Below are the code and all the weights of a small trained network. Each question names an input and a target symbol and asks about switching units off, where a switched-off unit gives its printed mean instead of its output.

import numpy as np


def w(rows, s, z=0):
    codes = np.array(rows[::2]) - 128.0
    scale = np.full(codes.shape[1], s)
    scale[-1] = z or s
    return codes * scale


def f(y):
    return np.maximum(y, 0)


def softmax(a):
    e = np.exp(a - a.max(-1, keepdims=True))
    return e / e.sum(-1, keepdims=True)


def log_softmax(a):
    a = a - a.max(-1, keepdims=True)
    return a - np.log(np.exp(a).sum(-1, keepdims=True))


def net(x, mask):
    ids = ['βγδηθμξτψω'.index(c) for c in x.split()]
    T = len(ids)
    res = E[ids] + P[:T]
    r = res
    for j in range(2):
        rows = slice(2 * j, 2 * j + 2)
        q, k, v = (r @ M[0][rows].T for M in (Q, K, V))
        z = softmax(np.where(np.tri(T) > 0, q @ k.T / 2**0.5, -1e9)) @ v
        o = O[0][rows]
        res = res + np.where(mask[j], z, o[:, -1]) @ o[:, :-1]
    y = f(res @ A[0][:, :-1].T + A[0][:, -1])
    res = res + np.where(mask[2:6], y, B[0][:, -1]) @ B[0][:, :-1]
    return log_softmax(res[-1] @ U[:, :-1].T + U[:, -1])


Q, K, V, O, A, B = {}, {}, {}, {}, {}, {}
E = w([
[101,100,66,152,130],'β',
[122,193,75,176,32],'γ',
[179,51,180,64,78],'δ',
[100,92,101,121,219],'η',
[133,78,160,94,108],'θ',
[127,21,147,118,191],'μ',
[142,173,78,116,138],'ξ',
[174,159,61,156,124],'τ',
[136,190,178,208,159],'ψ',
[5,87,130,115,37],'ω',
],0.022)
P = w([
[184,84,30,253,182],'0',
[141,139,96,78,157],'1',
[144,143,108,90,158],'2',
[135,127,121,77,159],'3',
[142,127,115,80,156],'4',
[134,143,115,80,152],'5',
[142,150,106,97,142],'6',
[158,116,124,105,167],'7',
[149,157,101,112,136],'8',
[147,176,87,109,115],'9',
[167,123,113,123,162],'10',
[151,118,121,80,171],'11',
],0.012)
Q[0] = w([
[108,162,235,136,131],'H1',
[191,129,129,153,117],'H1',
[119,163,246,125,53],'H2',
[120,147,148,115,154],'H2',
],0.012)
K[0] = w([
[102,152,190,96,126],'H1',
[158,117,150,157,154],'H1',
[163,155,194,4,96],'H2',
[177,151,78,107,147],'H2',
],0.014)
V[0] = w([
[242,140,142,61,167],'H1',
[170,156,146,82,31],'H1',
[139,224,216,123,199],'H2',
[228,254,21,90,60],'H2',
],0.0078)
O[0] = w([
[166,78,85,75,196,102],'H1',
[117,113,84,121,35,66],'H1',
[41,174,23,131,139,2],'H2',
[91,89,96,254,100,121],'H2',
],0.0087,0.0093)
A[0] = w([
[254,80,133,140,55,142],'N1',
[56,87,131,110,109,49],'N2',
[173,171,71,141,138,255],'N3',
[128,90,102,108,184,187],'N4',
],0.0093,0.0029)
B[0] = w([
[2,119,146,57,207,249],'N1',
[96,123,138,160,58,148],'N2',
[160,45,104,169,150,186],'N3',
[209,202,30,138,113,190],'N4',
],0.0084,0.011)
U = w([
[170,164,158,113,139,53],'β',
[69,116,215,161,120,90],'γ',
[205,59,140,135,88,90],'δ',
[212,109,162,126,107,168],'η',
[68,166,181,83,187,64],'θ',
[172,165,167,94,137,73],'μ',
[157,106,132,110,120,134],'ξ',
[157,133,106,106,110,224],'τ',
[150,86,156,146,138,120],'ψ',
[124,195,255,170,186,254],'ω',
],0.0085,0.0034)

Each question gives the input, a string of symbols that net reads in full, and the target symbol t.
The units are the heads (2 rows each of Q, K, V and O) and the neurons (one row each of A and B). Each row of codes is followed by its name. A weight is (code - 128) times the scale printed after its matrix; where a second scale follows, it is the last column's (O, A, B and U).
mask holds one flag per unit, heads first, then neurons. A switched-off unit (its flag False) gives its mean, the last column of its rows in O or B, instead of its output. The means were averaged over made-up inputs and are rounded, as every weight is.
A unit's drop is (log p(t) with every unit on - log p(t) with that unit switched off) / (log p(t) with every unit on - log p(t) with every unit switched off).
The circuit of an input: a set's keep is (log p(t) with only the set's units on - log p(t) with every unit switched off) / (log p(t) with every unit on - log p(t) with every unit switched off). Starting from all 6 units, units are removed one at a time, each time the one whose removal leaves the highest keep (on an exact tie, the one counted first), for as long as the keep stays at least 0.8.
circuit, biggest first: the units of the circuit, biggest drop first
top k neurons: the k neurons with the biggest drops, biggest first
which heads matter: for each layer, one digit per head in row order, 1 if its drop is at least 0.15 and else 0, layers parted by /
drop when u is switched off: that unit's drop, to one decimal
input θ β β ω β μ δ θ θ, target θ: which heads matter : 00
input ω ξ β γ τ γ, target γ: circuit, biggest first : [H2, N4]
input ω ψ ω η ω τ η μ, target θ: top neuron : [N1]
input ω ξ ψ ω ω θ θ ξ β ω ξ, target θ: which heads matter : 01
input μ δ τ, target μ: which heads matter : 11
input ω ω η, target ω: circuit, biggest first : [H1, H2]
input τ η δ τ β θ ω β μ β τ, target ψ: circuit, biggest first : [H2, N3, N1]
input ξ γ γ γ, target γ: which heads matter : 01
input ψ θ ξ γ μ θ μ, target τ: top 2 neurons : [N4, N1]
input θ μ ω ξ μ ξ ω γ γ θ, target θ: circuit, biggest first : [N1, N3]
input μ δ τ β μ, target μ: circuit, biggest first : [H2, N4]
input ω γ β ψ τ μ η η γ τ, target θ: top 2 neurons : [N1, N4]
input β μ η β β ψ δ θ γ μ θ ξ, target ω: drop when H1 is switched off : 0.5
input β δ β β γ ξ ξ, target ω: top neuron : [N4]
input γ ψ η γ ψ δ θ γ θ μ θ β, target γ: drop when H1 is switched off : 0.3
input γ ξ η γ γ η τ β β τ, target γ: drop when N1 is switched off : 0.4
